Here is a tiny trained network, its code and every weight. The questions are about switching its units off for an input and a target symbol, where a switched-off unit gives its printed mean instead of its output.

import numpy as np


def w(rows, s, z=0):
    codes = np.array(rows[::2]) - 128.0
    scale = np.full(codes.shape[1], s)
    scale[-1] = z or s
    return codes * scale


def norm(h):
    return h / np.sqrt((h * h).mean(-1, keepdims=True) + 1e-5)


def f(y):
    return np.maximum(y, 0)


def softmax(a):
    e = np.exp(a - a.max(-1, keepdims=True))
    return e / e.sum(-1, keepdims=True)


def log_softmax(a):
    a = a - a.max(-1, keepdims=True)
    return a - np.log(np.exp(a).sum(-1, keepdims=True))


def net(x, mask):
    ids = ['αβγδηλξσφω'.index(c) for c in x.split()]
    T = len(ids)
    res = E[ids] + P[:T]
    u = 0
    for l in range(2):
        r = norm(res)
        for j in range(3):
            rows = slice(2 * j, 2 * j + 2)
            q, k, v = (r @ M[l][rows].T for M in (Q, K, V))
            z = softmax(np.where(np.tri(T) > 0, q @ k.T / 2**0.5, -1e9)) @ v
            o = O[l][rows]
            res = res + np.where(mask[u + j], z, o[:, -1]) @ o[:, :-1]
        u += 3
        y = f(norm(res) @ A[l][:, :-1].T + A[l][:, -1])
        res = res + np.where(mask[u : u + 4], y, B[l][:, -1]) @ B[l][:, :-1]
        u += 4
    return log_softmax(norm(res)[-1] @ U[:, :-1].T + U[:, -1])


Q, K, V, O, A, B = {}, {}, {}, {}, {}, {}
E = w([
[82,120,173,95],'α',
[122,107,135,96],'β',
[78,228,144,163],'γ',
[96,123,146,165],'δ',
[134,87,117,97],'η',
[254,220,49,205],'λ',
[75,125,117,169],'ξ',
[101,122,116,96],'σ',
[103,144,106,151],'φ',
[60,87,158,156],'ω',
],0.017)
P = w([
[114,46,13,95],'0',
[218,120,127,125],'1',
[11,22,177,50],'2',
[214,80,196,210],'3',
[207,140,121,118],'4',
[2,28,166,59],'5',
[223,79,216,215],'6',
[207,154,112,124],'7',
[3,27,149,55],'8',
],0.008)
Q[0] = w([
[211,187,156,141],'0.h1',
[197,133,245,198],'0.h1',
[94,98,90,183],'0.h2',
[24,115,68,103],'0.h2',
[114,78,162,124],'0.h3',
[103,103,124,5],'0.h3',
],0.022)
K[0] = w([
[202,228,184,110],'0.h1',
[96,211,251,130],'0.h1',
[102,93,53,193],'0.h2',
[59,91,23,80],'0.h2',
[104,148,195,79],'0.h3',
[163,10,85,10],'0.h3',
],0.017)
V[0] = w([
[189,192,172,40],'0.h1',
[87,22,239,174],'0.h1',
[84,153,97,9],'0.h2',
[177,145,193,78],'0.h2',
[126,186,129,178],'0.h3',
[119,124,186,75],'0.h3',
],0.016)
O[0] = w([
[151,222,116,58,1],'0.h1',
[8,150,152,167,134],'0.h1',
[133,160,97,230,83],'0.h2',
[167,160,66,126,32],'0.h2',
[99,48,186,148,103],'0.h3',
[136,165,141,89,121],'0.h3',
],0.013,0.008)
A[0] = w([
[210,176,156,53,40],'0.n1',
[247,117,227,145,250],'0.n2',
[81,62,23,98,103],'0.n3',
[177,22,221,98,134],'0.n4',
],0.012,0.0019)
B[0] = w([
[48,55,103,96,174],'0.n1',
[91,254,101,152,202],'0.n2',
[77,64,186,96,161],'0.n3',
[190,140,196,121,254],'0.n4',
],0.015,0.01)
Q[1] = w([
[147,117,193,118],'1.h1',
[125,116,159,206],'1.h1',
[204,200,210,69],'1.h2',
[151,110,57,117],'1.h2',
[99,132,172,129],'1.h3',
[253,95,191,191],'1.h3',
],0.023)
K[1] = w([
[93,110,155,126],'1.h1',
[110,77,96,173],'1.h1',
[84,198,167,95],'1.h2',
[144,103,95,68],'1.h2',
[135,91,125,160],'1.h3',
[131,182,255,70],'1.h3',
],0.026)
V[1] = w([
[77,134,125,242],'1.h1',
[173,185,232,133],'1.h1',
[106,50,6,19],'1.h2',
[192,4,41,142],'1.h2',
[117,48,36,141],'1.h3',
[141,149,181,81],'1.h3',
],0.012)
O[1] = w([
[189,210,83,77,230],'1.h1',
[56,169,108,141,128],'1.h1',
[94,70,66,205,2],'1.h2',
[149,11,80,116,100],'1.h2',
[48,132,179,48,108],'1.h3',
[163,91,110,158,132],'1.h3',
],0.011,0.0063)
A[1] = w([
[90,97,91,10,62],'1.n1',
[180,144,243,133,116],'1.n2',
[71,102,148,128,253],'1.n3',
[254,114,110,61,234],'1.n4',
],0.017,0.00065)
B[1] = w([
[136,175,59,17,180],'1.n1',
[226,141,80,43,250],'1.n2',
[196,97,136,168,184],'1.n3',
[74,237,128,246,214],'1.n4',
],0.014,0.012)
U = w([
[45,209,81,140,58],'α',
[96,151,8,76,78],'β',
[63,217,177,71,9],'γ',
[131,88,179,67,170],'δ',
[149,57,1,62,130],'η',
[100,110,83,177,253],'λ',
[221,37,119,131,132],'ξ',
[151,131,21,211,173],'σ',
[246,168,136,122,125],'φ',
[45,128,174,190,165],'ω',
],0.0092,0.0024)

Each question gives the input, a string of symbols that net reads in full, and the target symbol t.
The units are the heads (2 rows each of Q, K, V and O) and the neurons (one row each of A and B). Each row of codes is followed by its name. A weight is (code - 128) times the scale printed after its matrix; where a second scale follows, it is the last column's (O, A, B and U).
mask holds one flag per unit, layer by layer, with each layer's heads first. A switched-off unit (its flag False) gives its mean, the last column of its rows in O or B, instead of its output. The means were averaged over made-up inputs and are rounded, as every weight is.
A unit's drop is (log p(t) with every unit on - log p(t) with that unit switched off) / (log p(t) with every unit on - log p(t) with every unit switched off).
The circuit of an input: a set's keep is (log p(t) with only the set's units on - log p(t) with every unit switched off) / (log p(t) with every unit on - log p(t) with every unit switched off). Starting from the 12 units with the biggest drops (on a tie, the unit counted first), units are removed one at a time, each time the one whose removal leaves the highest keep (on an exact tie, the one counted first), for as long as the keep stays at least 0.8.
units of the circuit, in order: the units of the circuit, biggest drop first
k most important neurons: the k neurons with the biggest drops, biggest first
k most important neurons of layer l: the k neurons of layer l with the biggest drops, biggest first
input α φ δ, target α: 2 most important neurons => (0.n4, 1.n2)
input ω α η, target ω: units of the circuit, in order => (0.h1)
input φ δ σ, target φ: units of the circuit, in order => (0.h1, 0.h3, 0.h2)
input α φ ξ α γ ω ω φ φ, target α: 2 most important neurons => (0.n4, 1.n2)
input η η φ δ φ β, target η: units of the circuit, in order => (0.h3, 0.h2, 1.h2, 0.n2)
input σ η σ φ β σ, target σ: units of the circuit, in order => (0.h2, 1.h2)
input σ η δ β δ α η α ω, target σ: units of the circuit, in order => (0.h2, 1.h2)
input ξ ω σ, target ξ: units of the circuit, in order => (0.h1, 1.n3)
input β σ λ η λ δ δ σ σ, target β: 2 most important neurons => (0.n4, 1.n1)
input σ φ η β ξ γ, target σ: 3 most important neurons => (0.n2, 0.n1, 0.n4)
input σ λ γ σ φ η η δ α, target σ: 2 most important neurons => (0.n1, 0.n2)
input β η γ σ δ λ λ φ β, target β: 2 most important neurons of layer 0 => (0.n4, 0.n1)
input λ σ φ σ β, target β: 2 most important neurons => (0.n1, 0.n4)
input δ β ξ φ η φ ω, target δ: units of the circuit, in order => (0.h2)
input δ α α σ σ ξ, target δ: 2 most important neurons of layer 1 => (1.n4, 1.n3)
input η η β σ δ γ, target η: 3 most important neurons => (0.n4, 0.n2, 1.n4)
input η σ σ γ σ γ φ γ β, target η: 3 most important neurons of layer 0 => (0.n4, 0.n2, 0.n3)
input α φ λ β φ δ, target α: 2 most important neurons of layer 0 => (0.n4, 0.n2)
input η η β η ξ σ φ φ φ, target η: 3 most important neurons of layer 0 => (0.n4, 0.n2, 0.n3)
input η φ φ α φ α η η δ, target η: 2 most important neurons => (0.n4, 0.n2)
input φ φ φ α η α ω ξ, target ξ: most important neuron => (1.n4)
